Each row of numbers stands for one element and depends on some of the facts below. Use the named rows to name the rest.

Some facts about the elements:
Q_110: patiplen Q_173,Q_121; potol 977
Q_945: puplam Q_679; lovem a; patiplen Q_11; potol 977
Q_66: puplam Q_793; lovem g; stotri Q_916; potol 977
Q_581: puplam Q_603; lovem d; potol 340
Q_785: potol 977
Q_361: puplam Q_550; lovem a; stotri Q_402; potol 984
Q_165: puplam Q_603; lovem c; potol 984
Q_355: puplam Q_20; lovem f; patiplen Q_699; potol 984
Q_810: puplam Q_110; lovem c; stotri Q_255; potol 340
Q_174: puplam Q_20; lovem f; stotri Q_326; potol 185
Q_990: potol 984
Q_132: patiplen Q_33,Q_439; potol 977
Q_5: puplam Q_173; lovem e; patiplen Q_238,Q_990,Q_603,Q_333; potol 185
Q_806: puplam Q_227; lovem c; patiplen Q_961,Q_402; potol 340
Q_637: potol 984
Q_900: puplam Q_523; lovem c; patiplen Q_905,Q_132; potol 977
Q_429: puplam Q_936; lovem f; stotri Q_740; potol 984
Q_98: puplam Q_785; lovem b; potol 984
Q_11: potol 977
Q_921: puplam Q_523; lovem d; potol 185
Q_332: puplam Q_460; lovem b; potol 977
Q_643: puplam Q_20; lovem f; potol 977
Q_144: puplam Q_110; lovem c; stotri Q_439; potol 340
Q_961: patiplen Q_11; potol 340
Q_823: puplam Q_946; lovem b; stotri Q_886; patiplen Q_334; potol 340
Q_230: puplam Q_20; lovem a; potol 977
Q_792: potol 984
Q_793: patiplen Q_121,Q_126; potol 340
Q_468: puplam Q_208; lovem f; patiplen Q_538; potol 340
Q_57: puplam Q_498; lovem b; stotri Q_726; patiplen Q_289; potol 977
Q_231: puplam Q_785; lovem b; potol 340
Q_259: puplam Q_331; lovem g; patiplen Q_497,Q_306; potol 185
Q_550: potol 340
Q_946: patiplen Q_373; potol 984
Q_880: puplam Q_173; lovem d; stotri Q_678; patiplen Q_200; potol 185
Q_898: potol 340
Q_333: puplam Q_288; lovem b; potol 984
Q_553: puplam Q_550; lovem a; stotri Q_636; potol 340
Q_696: potol 984
Q_551: puplam Q_20; lovem a; patiplen Q_126; potol 185
Q_159: puplam Q_173; lovem a; potol 977
Q_516: puplam Q_208; lovem d; potol 185
Q_840: puplam Q_961; lovem e; stotri Q_326; potol 185
Q_993: puplam Q_492; lovem a; stotri Q_523; potol 977
Q_21: puplam Q_373; lovem e; patiplen Q_341,Q_287,Q_61; potol 984
Q_572: puplam Q_131; lovem a; potol 984
Q_901: puplam Q_928; lovem b; potol 185
Q_539: puplam Q_331; lovem a; patiplen Q_768; potol 977
Q_229: potol 977
Q_193: puplam Q_966; lovem a; stotri Q_990; potol 984
Q_916: potol 340
Q_365: puplam Q_238; lovem c; stotri Q_530; patiplen Q_538,Q_699,Q_623; potol 185
Q_373: patiplen Q_98; potol 984
Q_708: puplam Q_679; lovem d; patiplen Q_939,Q_341; potol 185
Q_240: puplam Q_603; lovem a; stotri Q_871; patiplen Q_777,Q_553; potol 185
Q_255: potol 185
Q_936: patiplen Q_623; potol 977
Q_63: puplam Q_902; lovem b; stotri Q_530; potol 340
Q_100: potol 340
Q_392: puplam Q_781; lovem e; patiplen Q_768,Q_5; potol 977
Q_173: potol 340
Q_20: potol 984
Q_120: puplam Q_550; lovem b; stotri Q_326; patiplen Q_160,Q_368; potol 977
Q_331: potol 984
Q_740: puplam Q_132; lovem a; potol 984
Q_237: puplam Q_227; lovem f; stotri Q_238; patiplen Q_33,Q_165; potol 340
Q_56: puplam Q_79; lovem g; patiplen Q_500,Q_946; potol 984
Q_287: potol 185
Q_928: potol 340
Q_854: puplam Q_288; lovem a; patiplen Q_308; potol 340
Q_986: puplam Q_523; lovem a; patiplen Q_905,Q_678,Q_11; potol 185
Q_751: puplam Q_229; lovem b; patiplen Q_623; potol 984
Q_208: potol 984
Q_312: puplam Q_373; lovem c; stotri Q_928; potol 984
Q_500: potol 977
Q_678: puplam Q_793; lovem c; potol 977
Q_308: puplam Q_785; lovem d; potol 340
Q_791: puplam Q_961; lovem g; stotri Q_530; patiplen Q_430; potol 984
Q_288: potol 977
Q_809: puplam Q_936; lovem f; patiplen Q_165; potol 984
Q_886: patiplen Q_623; potol 185
Q_204: puplam Q_781; lovem e; patiplen Q_838,Q_409; potol 977
Q_538: puplam Q_110; lovem c; potol 984
Q_131: potol 984
Q_368: puplam Q_603; lovem d; patiplen Q_961,Q_498; potol 340
Q_523: potol 340
Q_492: patiplen Q_636; potol 340
Q_971: puplam Q_250; lovem b; stotri Q_740; potol 977
Q_871: puplam Q_898; lovem c; potol 340
Q_764: puplam Q_966; lovem a; potol 984
Q_845: puplam Q_637; lovem c; patiplen Q_57; potol 185
Q_145: puplam Q_637; lovem d; potol 185
Q_485: puplam Q_759; lovem g; stotri Q_441; potol 340
Q_402: puplam Q_208; lovem f; patiplen Q_63; potol 340
Q_483: puplam Q_603; lovem c; patiplen Q_539; potol 185
Q_830: puplam Q_530; lovem d; stotri Q_523; patiplen Q_905; potol 340
Q_33: puplam Q_781; lovem b; stotri Q_530; patiplen Q_946,Q_11; potol 977
Q_616: puplam Q_20; lovem f; patiplen Q_238,Q_813; potol 984
Q_623: puplam Q_966; lovem b; patiplen Q_946; potol 340
Q_395: puplam Q_229; lovem b; potol 340
Q_341: puplam Q_928; lovem g; potol 340
Q_636: puplam Q_20; lovem c; patiplen Q_289; potol 977
Q_939: puplam Q_439; lovem b; patiplen Q_485; potol 185
Q_838: puplam Q_886; lovem d; potol 984
Q_326: puplam Q_530; lovem b; stotri Q_11; potol 340
Q_813: puplam Q_603; lovem a; stotri Q_523; patiplen Q_793; potol 340
Q_416: puplam Q_946; lovem a; patiplen Q_895; potol 977
Q_894: puplam Q_637; lovem a; stotri Q_100; potol 984
Q_530: potol 340
Q_439: patiplen Q_961; potol 977
Q_759: patiplen Q_809; potol 984
Q_902: potol 984
Q_104: puplam Q_793; lovem b; stotri Q_759; patiplen Q_500; potol 340
Q_126: puplam Q_500; lovem f; potol 984
Q_679: patiplen Q_334,Q_227; potol 977
Q_477: puplam Q_331; lovem a; patiplen Q_483,Q_333; potol 185
Q_250: patiplen Q_636; potol 185
Q_798: puplam Q_966; lovem f; stotri Q_759; potol 185
Q_409: puplam Q_961; lovem a; stotri Q_871; patiplen Q_289; potol 185
Q_520: puplam Q_20; lovem e; patiplen Q_159,Q_886,Q_468; potol 340
Q_474: puplam Q_100; lovem b; stotri Q_759; potol 984
Q_238: patiplen Q_961,Q_409,Q_854; potol 340
Q_695: puplam Q_373; lovem e; stotri Q_793; potol 984
Q_92: puplam Q_637; lovem d; potol 340
Q_892: puplam Q_961; lovem e; patiplen Q_165; potol 185
Q_121: puplam Q_227; lovem f; patiplen Q_946; potol 977
Q_590: puplam Q_238; lovem b; stotri Q_781; potol 340
Q_79: patiplen Q_439; potol 185
Q_786: puplam Q_430; lovem d; stotri Q_287; patiplen Q_946,Q_900; potol 185
Q_966: potol 185
Q_383: puplam Q_288; lovem b; potol 984
Q_42: puplam Q_79; lovem g; potol 984
Q_973: puplam Q_11; lovem b; patiplen Q_208,Q_306; potol 984
Q_905: puplam Q_603; lovem a; patiplen Q_416,Q_895,Q_308; potol 185
Q_89: puplam Q_288; lovem c; patiplen Q_341; potol 340
Q_313: puplam Q_229; lovem c; potol 984
Q_768: puplam Q_637; lovem g; stotri Q_901; patiplen Q_498; potol 984
Q_226: puplam Q_11; lovem g; potol 185
Q_521: puplam Q_759; lovem f; potol 977
Q_726: puplam Q_886; lovem a; stotri Q_439; potol 185
Q_705: puplam Q_288; lovem b; patiplen Q_98; potol 977
Q_200: puplam Q_131; lovem c; potol 977
Q_257: puplam Q_131; lovem e; stotri Q_973; patiplen Q_590; potol 977
Q_701: puplam Q_946; lovem g; stotri Q_492; patiplen Q_226; potol 340
Q_460: potol 977
Q_284: puplam Q_208; lovem f; patiplen Q_726,Q_485,Q_308; potol 984
Q_28: puplam Q_373; lovem d; patiplen Q_497; potol 340
Q_777: puplam Q_550; lovem a; stotri Q_439; patiplen Q_871; potol 340
Q_289: puplam Q_306; lovem a; patiplen Q_98,Q_946; potol 977
Q_895: puplam Q_961; lovem c; patiplen Q_341; potol 984
Q_699: puplam Q_966; lovem b; patiplen Q_946; potol 977
Q_781: potol 340
Q_15: puplam Q_20; lovem c; potol 984
Q_362: puplam Q_20; lovem d; stotri Q_798; patiplen Q_33; potol 977
Q_227: patiplen Q_905,Q_603,Q_11; potol 185
Q_498: patiplen Q_70,Q_238; potol 984
Q_305: puplam Q_792; lovem g; stotri Q_928; potol 185
Q_497: puplam Q_229; lovem d; potol 185
Q_339: puplam Q_131; lovem b; potol 340
Q_61: puplam Q_287; lovem d; patiplen Q_11; potol 977
Q_673: puplam Q_20; lovem c; potol 984
Q_430: potol 977
Q_306: potol 340
Q_196: puplam Q_11; lovem c; potol 340
Q_70: puplam Q_696; lovem c; patiplen Q_289,Q_492; potol 977
Q_903: puplam Q_255; lovem f; potol 977
Q_423: puplam Q_637; lovem d; patiplen Q_705; potol 984
Q_639: puplam Q_288; lovem f; potol 340
Q_253: puplam Q_523; lovem c; patiplen Q_341; potol 340
Q_376: puplam Q_173; lovem a; stotri Q_678; patiplen Q_705; potol 984
Q_334: puplam Q_430; lovem e; potol 340
Q_378: puplam Q_936; lovem g; potol 185
Q_603: patiplen Q_492,Q_63; potol 977
Q_441: puplam Q_100; lovem b; patiplen Q_961,Q_11; potol 340
Q_160: puplam Q_990; lovem b; stotri Q_886; patiplen Q_809; potol 340

Some elements and their rows:
Q_63: [-11  -1  24  31  46  -7  26 -33  12 -10 -25   0   1  -7  24  20  22 -14
 -21  15  -4 -19  -5 -29  34  -6  33 -20]
Q_92: [  9 -24  10  23  38   0   9 -25  12  -8 -25  16  12   5  24  14  32 -23
   4  11  -7 -29  10  -7  12 -16  24  -8]
Q_781: [ 19  -2  16  22  38  -1   1  -9   6  -2 -31  31  12 -10  16  13  19  -6
  -8   6   6 -31  11 -18  10 -29  12 -13]
Q_809: [  1 -27   8  20  34 -11  -3  -4  14 -10 -10  24  25   9  17  17  31 -16
   9 -10  -1  -7  16  -3  47 -12  28 -18]
Q_813: [ -4  -7   3  28  28  -1   7 -48  12  -4 -21  17   1   1  13  12  29 -25
  12  14  -7 -23  14  -9  33 -13  26  -7]
Q_793: [ 16  10  10  16  30  -3  -9 -15   8  -6 -31  34   4 -11  11  12  19   3
  -6   1   8 -28  14 -19  19 -33  19 -11]
Q_678: [  7 -30  13  18  45  -6   3  17   0 -14  -4  21  19  18  11   3  27 -33
  -4  -1  -3  -4   7   2  16 -23  20 -13]
Q_986: [  2 -17   4  33  29 -10   3  -6   1  -3   2  21   5   4   8   5  30 -27
   1  -3  -7   7  28  -7  46 -18  19 -14]
Q_905: [ -5 -21   1  33  28  -9   5 -12   0 -10   4  21   9  12   9   1  35 -33
  10   7  -8   5  24  -4  46 -13  19 -13]
Q_416: [ -4  -5   3  28  36  -7   1  -6  -5  -4   3  22   3  13   5   2  27 -31
   1   8  -1   3  13  -4  40 -17  24  -3]
Q_365: [-12 -16  22  20  37 -17  17   0   5 -21  -1  -1  -1  -2  21  13  23 -19
  -3  -1  -1  12   3 -22  60 -10  41 -22]
Q_238: [ 12  13  10  19  34  -6 -13  -9  10  -4 -30  35   3 -13  12  10  24   5
  -7   1   7 -25  17 -20  19 -29  20 -13]
Q_70: [ -2 -16   7  13  35  -8  -5   2   2 -14  -2  19  10  16  11   8  24 -26
  13   2   5   0   2   0  32 -20  32  -5]
Q_492: [ 12  12  10  17  32  -3 -11 -13   7  -8 -31  34   6 -10  14  13  20   5
  -4   3  10 -28  11 -19  20 -29  20  -8]
Q_89: [ -4 -12   8  15  34  -5  -6 -26  19 -15 -29  19  10   5  18  13  30 -13
  11   6  -3 -26   9  -6  17 -18  31 -10]
Q_777: [ 11  -3  -5  37  19   1   0 -49  16   5 -25  20  -1  -7  11  17  27 -29
  21   4  -1 -29   7  -2  31  -7  28  -4]
Q_643: [ -6 -15   3  38  64 -18  -3  24   6   6   3  10  30  21  25  20  -1 -24
 -24 -31   4   6  11   8  25  -7  59  15]
Q_572: [ 12 -31   8  34  36  -5  17 -13   2   1  -3  23  25   8  20  16  30 -32
  -3  -1  -6 -10  24  -7  46  -9  12 -16]
Q_145: [ 10 -41  10  28  36  -7  12   4   1 -10   1  14  18  12  22   8  33 -34
  11   6  -7   1  17  -1  32 -15  18 -13]

Rows to name:
No name comes twice in this set of rows, the named rows included.
[  8 -39  14  25  38  -9   9  -6  13  -2  -9  16  30   7  24  23  29 -27
  10  -4  -4  -8  11  -2  41  -7  20 -19] | Q_429
[  5 -25  12  26  42  -9  11  -4  -4  -1   5  14   8   9  12   7  24 -40
  13   7  -3  -1   6  -3  31 -14  21  -5] | Q_66
[ 14 -27   9  16  27  -7   8 -12   4  -6  -7  25  17   3  15  14  25 -23
   8 -13  -2  -6  31  -9  52 -19  25 -12] | Q_56
[ 18 -26   6  29  30  -1   1 -33  23   1 -30  14  12  -5  20  23  27 -31
  25   2  -1 -35  -6   3  15  -7  30  -9] | Q_144
[  7 -24   5  23  27  -7   5 -13   9  -5  -9  24  20  10  15  17  29 -21
   1  -7  -2  -5  25  -4  51 -16  24 -17] | Q_751
[ -3  -9  10  16  33  -5  -7 -26  21 -12 -30  21  11   3  16  16  25 -11
   5   1  -1 -25   8  -6  21 -20  30 -13] | Q_468
[ 18 -22  16  30  34  -8   4  11  -4   0  -2  24  14  -4  18  12  22 -21
   6   5   4  -1  12 -12  34 -24   9 -16] | Q_966
[ 22 -36   2  41  26  -4   9 -19  14   8  -8  18  24   2  19  25  31 -40
  19  -7  -2 -15   7   5  45   1  19 -14] | Q_474
[ -9  -3  -3  27  55 -17 -12  24   3  -7   2  18  26  25  21  15   0 -12
 -22 -35  10   5  16   4  28 -12  68  24] | Q_636
[  6 -19   2  30  28  -9   8 -21   5   0  -3  22  15   4  16  16  31 -23
   8  -2  -4  -3  25  -9  57  -8  22 -11] | Q_376
[ 18 -42  11  26  37  -8  16  -5   7  -2  -6  15  23   8  33  20  37 -23
   8   2  -6  -8  17  -5  40  -5  21 -11] | Q_695
[  5 -16   6  14  24   2   9 -16   1  -7  -5  18   2  15   2  10  19 -38
   1   0  -2   8  14   3  40 -30  25 -10] | Q_699
[ 13 -34  10  29  34  -3  14  -8   7  -3 -10  22  29  12  21  20  29 -27
   0  -3  -4 -10  19  -3  43 -13  16 -17] | Q_98
[  1 -17   6  29  29  -9  -1   0   4  -8  -2  21  13   9  13  10  27 -23
   7  -1  -1   5  16  -3  42 -18  24 -13] | Q_939
[  0 -49  14  15  44 -11  11  -5  -1  10  10  10  25  20  47  24  33 -20
  38  27 -14  18  30   3  28 -21   6   2] | Q_840

Now the same elements, written a new way:
Some rows with their names:
Q_590: [ -4 -17  22  -7  -5 -15   1  -4   0   7  11 -11 -18   2]
Q_845: [  6 -14   6  -2  -9  -1  -2  -2  -7   3   1   2  10  -4]
Q_673: [ -2   1  64 -16  20   2   0  -3   6  31  -5  34   9  -1]
Q_402: [ 14   1 -12 -15  -9 -12  -3   4  -3  -5  -1  -2  -2   3]
Q_764: [  8  -6   4  12  -4   2   2   5   2   4   4   9   8 -11]
Q_439: [ -4  34 -18  -7  -1  17   1  -5   6  11  -4 -20 -11   2]
Q_623: [  6  -8   0  -8  -8  -8  -3  -2  -3 -12   1   0  -1   4]
Q_89: [  9  -4  15  -4 -11   0  -3  -3  -8  -6   0  -1   2   2]
Q_132: [-12  25  -8   9   6  14   1  -6   4   3  -4 -18 -12   0]
Q_791: [-21 -10   9  48  -8 -15   4  29  -4  -6   1  12   2 -30]
Q_468: [  9  -5  -5  -8  -5 -11  -1   3  -4 -11   0  -2   1   7]
Q_460: [-12  24 -10   9   6  14   1  -6   4   3  -4 -18 -12  -1]
Q_699: [ 10   5   5   4  -6  -5   1  -1   2 -16   2   5  -4  -1]
Q_806: [ 7 -3 15 -5 -9  0 -3 -4 -8 -4 -1 -1  2  2]
Q_5: [ -1 -10 -35 -17  -3 -14   0   8  -5  -4   4  12   3   7]
Q_946: [-16  10 -20  14   8  14   3  -3   8  18  -2 -13  -1 -12]
Q_284: [  7  -1 -11   9  -2 -11   4   5   4   1   4   8  10  -9]
Q_838: [  7 -11   0  11   0  -3   2   6   9   2   3   7   5 -11]
Q_823: [  0  -9   8  -2  -4  -9  -1  -6  -4 -15   1   1   2   8]

Rows to name:
No name comes twice in this set of rows, the named rows included.
[  4   1  23  15   0   3   2   0  -2 -17   3   4  -1   5] | Q_993
[ -1  -6 -33 -17  -5 -16   0   4  -7  -5   4  13   6   6] | Q_892
[ -3  -9  10  -4  -4  -7   2  -7  -3 -20   3   0   7  18] | Q_104
[  8  -9   8  13  -1   4   1   6   4   6   4   7   5 -12] | Q_538
[-14   7 -15  -3   4  12  -3  -2   0   5  -5 -22 -12   6] | Q_173
[  3 -10 -15 -10  -4  -6  -1   7  -8   1   3   6   6   4] | Q_378
[  0  -1   1  -6  -4  -8   1  -2 -12  -9   4   4   2  11] | Q_701
[  7 -19   5  -2  -9   0  -3   2  -5  -1   2   0   7  -3] | Q_483
[-23  18  28 -12  28  11   2  -9  11  39  -9  11   0  -1] | Q_20
[  5 -10  -6   8   0  -5   3   6   8  -1   4  10   4 -11] | Q_98
[-10  11 -30 -14   0  11  -4  -3   1  25  -7 -20  -6  -7] | Q_886
[  3  -2 -21  -8  -6  -4  -2   4 -11 -11  -4  13  18   6] | Q_259
[ 11 -25   1  -9  15 -11  -2 -37  -6   6  10   2   3   1] | Q_880
[-10   9 -19   8   6   4 -10  -5  -4  18 -13 -19 -25 -27] | Q_530

